Below are the code and all the weights of a small trained network. Each question names an input and a target symbol and asks about switching units off, where a switched-off unit gives its printed mean instead of its output.

import numpy as np


def w(rows, s, z=0):
    codes = np.array(rows[::2]) - 128.0
    scale = np.full(codes.shape[1], s)
    scale[-1] = z or s
    return codes * scale


def norm(h):
    return h / np.sqrt((h * h).mean(-1, keepdims=True) + 1e-5)


def softmax(a):
    e = np.exp(a - a.max(-1, keepdims=True))
    return e / e.sum(-1, keepdims=True)


def log_softmax(a):
    a = a - a.max(-1, keepdims=True)
    return a - np.log(np.exp(a).sum(-1, keepdims=True))


def net(x, mask):
    ids = ['ΞΦαγδεηλμω'.index(c) for c in x.split()]
    T = len(ids)
    res = E[ids] + P[:T]
    u = 0
    for l in range(3):
        r = norm(res)
        for j in range(2):
            rows = slice(3 * j, 3 * j + 3)
            q, k, v = (r @ M[l][rows].T for M in (Q, K, V))
            z = softmax(np.where(np.tri(T) > 0, q @ k.T / 3**0.5, -1e9)) @ v
            o = O[l][rows]
            res = res + np.where(mask[u + j], z, o[:, -1]) @ o[:, :-1]
        u += 2
    return log_softmax(norm(res)[-1] @ U[:, :-1].T + U[:, -1])


Q, K, V, O = {}, {}, {}, {}
E = w([
[101,102,95,210,161],'Ξ',
[84,117,87,254,137],'Φ',
[133,119,102,170,144],'α',
[141,135,104,197,164],'γ',
[108,138,60,186,151],'δ',
[89,108,84,186,157],'ε',
[50,90,83,208,181],'η',
[96,114,75,132,165],'λ',
[95,129,61,160,144],'μ',
[131,97,102,186,156],'ω',
],0.0065)
P = w([
[157,129,153,83,65],'0',
[150,144,77,89,155],'1',
[188,127,37,61,182],'2',
[158,91,148,119,139],'3',
[42,111,78,137,107],'4',
[57,196,171,211,135],'5',
[143,92,146,98,140],'6',
[57,107,45,85,132],'7',
[136,166,133,158,178],'8',
[156,112,171,104,103],'9',
[2,82,79,37,106],'10',
[59,79,148,176,192],'11',
],0.0092)
Q[0] = w([
[185,2,86,146,139],'L0H0',
[129,16,159,106,79],'L0H0',
[211,79,86,111,110],'L0H0',
[97,80,177,146,110],'L0H1',
[94,215,121,135,144],'L0H1',
[143,169,57,77,120],'L0H1',
],0.0095)
K[0] = w([
[101,153,141,99,1],'L0H0',
[138,233,159,168,58],'L0H0',
[100,180,94,118,62],'L0H0',
[58,128,203,183,70],'L0H1',
[113,168,61,102,158],'L0H1',
[188,136,91,81,130],'L0H1',
],0.0097)
V[0] = w([
[149,254,27,107,128],'L0H0',
[15,80,23,41,116],'L0H0',
[20,114,238,103,90],'L0H0',
[62,134,194,223,133],'L0H1',
[26,117,126,182,69],'L0H1',
[95,128,52,107,119],'L0H1',
],0.0057)
O[0] = w([
[101,107,255,130,74,146],'L0H0',
[59,157,156,55,195,151],'L0H0',
[138,243,95,105,121,4],'L0H0',
[172,173,113,83,170,94],'L0H1',
[146,157,132,134,160,125],'L0H1',
[146,142,111,203,162,198],'L0H1',
],0.0078,0.0037)
Q[1] = w([
[45,82,188,216,65],'L1H0',
[69,55,31,113,117],'L1H0',
[194,122,51,213,182],'L1H0',
[209,125,148,6,79],'L1H1',
[122,169,110,62,72],'L1H1',
[163,253,133,70,51],'L1H1',
],0.0063)
K[1] = w([
[84,84,245,203,161],'L1H0',
[111,168,79,179,184],'L1H0',
[135,226,109,108,139],'L1H0',
[3,143,70,235,24],'L1H1',
[23,119,89,140,143],'L1H1',
[5,51,59,185,154],'L1H1',
],0.0067)
V[1] = w([
[137,203,152,124,74],'L1H0',
[112,81,33,21,156],'L1H0',
[185,74,68,124,165],'L1H0',
[170,128,232,92,172],'L1H1',
[135,25,66,1,75],'L1H1',
[169,75,154,176,144],'L1H1',
],0.0063)
O[1] = w([
[125,89,186,95,184,2],'L1H0',
[105,234,142,183,64,107],'L1H0',
[122,203,108,156,161,183],'L1H0',
[168,136,91,156,65,116],'L1H1',
[132,253,112,141,189,143],'L1H1',
[100,136,97,116,62,231],'L1H1',
],0.0082,0.004)
Q[2] = w([
[151,193,104,163,143],'L2H0',
[165,198,47,67,119],'L2H0',
[168,117,121,193,114],'L2H0',
[160,181,198,69,47],'L2H1',
[105,117,213,94,106],'L2H1',
[2,106,230,120,179],'L2H1',
],0.0088)
K[2] = w([
[175,105,172,57,139],'L2H0',
[209,130,185,94,81],'L2H0',
[85,146,117,77,98],'L2H0',
[81,48,169,165,174],'L2H1',
[57,71,103,171,157],'L2H1',
[72,149,2,222,182],'L2H1',
],0.0098)
V[2] = w([
[130,157,181,235,191],'L2H0',
[66,167,1,145,130],'L2H0',
[177,83,112,53,206],'L2H0',
[176,189,76,69,95],'L2H1',
[75,142,70,101,67],'L2H1',
[230,120,185,161,117],'L2H1',
],0.0068)
O[2] = w([
[130,148,114,175,2,149],'L2H0',
[124,48,174,56,88,253],'L2H0',
[75,161,167,222,211,53],'L2H0',
[200,113,94,158,152,106],'L2H1',
[115,100,135,53,229,169],'L2H1',
[197,129,169,194,56,124],'L2H1',
],0.0066,0.004)
U = w([
[177,217,73,147,79,89],'Ξ',
[171,179,146,225,174,247],'Φ',
[213,129,116,109,198,216],'α',
[202,59,131,206,1,78],'γ',
[126,29,222,121,119,69],'δ',
[97,204,138,159,76,125],'ε',
[87,200,115,130,195,175],'η',
[48,146,162,43,116,161],'λ',
[97,63,186,110,169,99],'μ',
[142,149,36,119,74,2],'ω',
],0.0081,0.0025)

Each question gives the input, a string of symbols that net reads in full, and the target symbol t.
The units are the heads (3 rows each of Q, K, V and O). Each row of codes is followed by its name. A weight is (code - 128) times the scale printed after its matrix; where a second scale follows, it is the last column's (O and U).
mask holds one flag per head, layer by layer. A switched-off head (its flag False) gives its mean, the last column of its rows in O, instead of its output. The means were averaged over made-up inputs and are rounded, as every weight is.
A unit's drop is (log p(t) with every unit on - log p(t) with that unit switched off) / (log p(t) with every unit on - log p(t) with every unit switched off).
The circuit of an input: a set's keep is (log p(t) with only the set's units on - log p(t) with every unit switched off) / (log p(t) with every unit on - log p(t) with every unit switched off). Starting from all 6 units, units are removed one at a time, each time the one whose removal leaves the highest keep (on an exact tie, the one counted first), for as long as the keep stays at least 0.8.
units of the circuit, in order: the units of the circuit, biggest drop first
unit that matters most: the unit with the biggest drop
which heads matter: for each layer, one digit per head in row order, 1 if its drop is at least 0.15 and else 0, layers parted by /
input Φ γ δ λ α δ γ η λ μ, target Φ: unit that matters most -> L0H0
input γ ω Φ, target γ: which heads matter -> 10 / 00 / 01
input α γ α Φ γ γ, target δ: units of the circuit, in order -> L0H0, L1H0
input γ α λ η α γ γ γ δ, target γ: which heads matter -> 01 / 00 / 01
input λ ε λ γ λ ω, target γ: which heads matter -> 10 / 11 / 10
input λ Φ ε ω Ξ γ Φ γ α λ, target λ: which heads matter -> 11 / 00 / 01
input λ γ μ, target η: units of the circuit, in order -> L1H0, L0H1, L1H1, L2H1
input γ Φ α γ γ ε γ γ α, target γ: units of the circuit, in order -> L0H0, L2H1
input ω λ γ γ γ α γ δ η, target γ: units of the circuit, in order -> L2H0, L1H0
input γ α γ γ γ λ, target γ: which heads matter -> 10 / 00 / 01
input Ξ δ Ξ λ, target Ξ: which heads matter -> 10 / 10 / 10
input α δ γ δ γ α γ, target α: units of the circuit, in order -> L0H1, L1H0
input λ γ λ, target η: which heads matter -> 11 / 11 / 00
input γ ω η η, target γ: units of the circuit, in order -> L0H0
input Ξ γ μ δ μ ω δ λ μ η, target Ξ: units of the circuit, in order -> L1H0, L0H1
input γ γ λ, target γ: units of the circuit, in order -> L0H0, L2H1
input α λ η γ μ Φ γ λ δ Φ, target α: units of the circuit, in order -> L0H1, L2H0
input λ η λ ε, target λ: which heads matter -> 11 / 00 / 00
input Ξ γ λ α, target Ξ: units of the circuit, in order -> L1H0, L0H0
input α α γ γ ω Ξ λ α δ γ ε α, target γ: which heads matter -> 01 / 01 / 01
input Φ ω Ξ α λ λ γ, target Φ: units of the circuit, in order -> L2H0, L1H0, L0H1
input λ Φ ω γ, target λ: units of the circuit, in order -> L0H0
input α γ Ξ λ λ Φ λ γ γ, target η: which heads matter -> 10 / 10 / 00
input λ λ δ δ Ξ μ Ξ, target λ: which heads matter -> 10 / 00 / 00
input ω γ γ μ, target ω: units of the circuit, in order -> L2H0, L1H0, L1H1, L2H1
